Below is a small trained network, with its code and all its weights. Each question gives an input and a class and asks what happens when units are switched off, that is, made to give their printed mean instead of their output.

import numpy as np


def w(rows, s, z=0):
    codes = np.array(rows[::2]) - 128.0
    scale = np.full(codes.shape[1], s)
    scale[-1] = z or s
    return codes * scale


def f(y):
    return np.maximum(y, 0)


def log_softmax(a):
    a = a - a.max(-1, keepdims=True)
    return a - np.log(np.exp(a).sum(-1, keepdims=True))


def net(x, mask):
    res = np.array(x, float).reshape(1, 5) / 4 @ E
    y = f(res @ A[0][:, :-1].T + A[0][:, -1])
    res = res + np.where(mask, y, B[0][:, -1]) @ B[0][:, :-1]
    return log_softmax(res[-1] @ U[:, :-1].T + U[:, -1])


A, B = {}, {}
E = w([
[195,57,197,105,154,193,72,126,43,30,206],'x0',
[126,124,128,130,123,128,117,120,128,129,134],'x1',
[209,131,3,115,125,199,57,149,219,106,115],'x2',
[84,40,110,31,156,42,31,215,114,159,66],'x3',
[63,131,120,41,7,177,163,178,154,135,243],'x4',
],0.0061)
A[0] = w([
[162,210,148,210,102,190,198,38,129,102,167,110],'n1',
[161,156,128,198,212,109,129,65,104,112,79,78],'n2',
[193,119,115,193,233,104,93,103,133,130,37,69],'n3',
[202,127,32,115,111,197,70,147,208,110,113,63],'n4',
[202,140,41,120,121,190,66,155,215,111,121,86],'n5',
[63,132,210,135,120,83,167,104,54,146,133,34],'n6',
[74,118,186,134,130,90,170,127,66,147,141,1],'n7',
[193,54,178,99,158,186,77,134,51,38,185,39],'n8',
[65,200,80,131,91,88,159,139,193,205,67,28],'n9',
[185,52,170,98,146,176,81,130,50,35,176,43],'n10',
[83,189,90,131,93,78,164,143,203,191,75,34],'n11',
[79,130,119,50,19,174,161,183,151,138,209,100],'n12',
[92,61,123,55,148,66,72,187,102,145,92,97],'n13',
[89,165,90,154,147,81,152,123,185,176,63,44],'n14',
[70,120,194,133,118,74,175,109,62,147,137,34],'n15',
[173,205,147,210,106,181,210,30,131,103,187,114],'n16',
[99,58,125,54,136,59,77,197,118,151,94,126],'n17',
[69,136,111,58,3,175,146,187,167,130,221,94],'n18',
[100,63,121,89,174,86,86,186,104,146,88,138],'n19',
],0.0054,0.00094)
B[0] = w([
[54,125,56,119,61,230,23,221,178,165,55,241],'n1',
[178,202,181,159,118,97,73,136,51,53,65,211],'n2',
[183,201,180,150,148,58,101,87,37,54,70,243],'n3',
[50,97,178,9,245,138,200,38,179,66,155,228],'n4',
[59,108,182,17,218,143,202,42,190,56,156,227],'n5',
[52,100,155,23,222,164,181,66,186,72,156,211],'n6',
[91,101,142,43,190,141,161,85,167,92,146,193],'n7',
[188,60,74,221,75,66,210,132,157,232,209,245],'n8',
[195,72,85,198,101,85,202,132,144,204,211,237],'n9',
[195,63,67,221,76,74,211,143,155,239,219,239],'n10',
[183,72,89,197,85,78,204,131,142,213,209,228],'n11',
[206,216,208,167,141,34,70,104,8,27,41,245],'n12',
[71,138,74,127,64,205,54,194,168,150,78,243],'n13',
[183,95,101,194,87,77,180,120,125,181,178,214],'n14',
[58,107,149,39,214,150,179,75,178,76,156,206],'n15',
[58,124,70,111,62,227,36,217,180,153,60,247],'n16',
[74,136,84,123,85,216,56,195,166,147,97,247],'n17',
[212,220,222,159,147,43,78,85,2,24,35,255],'n18',
[93,142,99,140,81,194,70,182,135,131,78,229],'n19',
],0.0049,0.0059)
U = w([
[55,138,78,131,49,247,11,244,172,152,62,203],'0',
[223,227,186,154,140,28,78,87,6,74,54,212],'1',
[204,50,85,201,75,62,215,134,158,209,240,3],'2',
[33,97,158,24,255,158,184,31,199,90,154,64],'3',
],0.0068,0.00047)

Each question gives the input, the list of numbers given to net, and the class t.
The units are the neurons (one row each of A and B). Each row of codes is followed by its name. A weight is (code - 128) times the scale printed after its matrix; where a second scale follows, it is the last column's (A, B and U).
mask holds one flag per neuron, in row order. A switched-off neuron (its flag False) gives its mean, the last column of its row in B, instead of its output. The means were averaged over made-up inputs and are rounded, as every weight is.
A unit's drop is (log p(t) with every unit on - log p(t) with that unit switched off) / (log p(t) with every unit on - log p(t) with every unit switched off).
The circuit of an input: a set's keep is (log p(t) with only the set's units on - log p(t) with every unit switched off) / (log p(t) with every unit on - log p(t) with every unit switched off). Starting from the 12 units with the biggest drops (on a tie, the unit counted first), units are removed one at a time, each time the one whose removal leaves the highest keep (on an exact tie, the one counted first), for as long as the keep stays at least 0.8.
units of the circuit, in order: the units of the circuit, biggest drop first
top k neurons: the k neurons with the biggest drops, biggest first
drop of u: that unit's drop, to one decimal
input [-3,-2,6,3,2], class 3: units of the circuit, in order	[n4 n5]
input [-4,6,8,7,-6], class 3: top 2 neurons	[n4 n5]
input [5,3,-6,-6,3], class 0: top 4 neurons	[n16 n1 n4 n5]
input [6,-7,-6,-7,1], class 0: units of the circuit, in order	[n16]
input [-4,5,6,2,4], class 3: top 2 neurons	[n4 n5]
input [1,-7,-6,-5,4], class 3: top 3 neurons	[n6 n15 n13]
input [8,4,-6,-6,-6], class 2: top 2 neurons	[n8 n10]
input [-1,-8,-4,-6,6], class 0: top 3 neurons	[n16 n1 n3]
input [8,-2,5,-2,-5], class 2: top 2 neurons	[n8 n10]
input [4,8,4,-1,1], class 2: top 3 neurons	[n8 n10 n6]
input [0,2,6,-7,-7], class 0: top 4 neurons	[n1 n16 n18 n12]
input [-8,0,-2,7,2], class 2: top 2 neurons	[n9 n11]
input [1,1,-3,-4,6], class 1: top 2 neurons	[n18 n12]
input [-5,8,8,-1,6], class 3: top 4 neurons	[n4 n5 n3 n2]
input [5,2,7,-4,0], class 3: units of the circuit, in order	[n4]
input [2,-6,-7,2,-2], class 3: drop of n18	0.0
input [-8,7,3,6,-7], class 2: drop of n8	-0.1
input [5,-6,5,-4,7], class 1: drop of n12	0.4
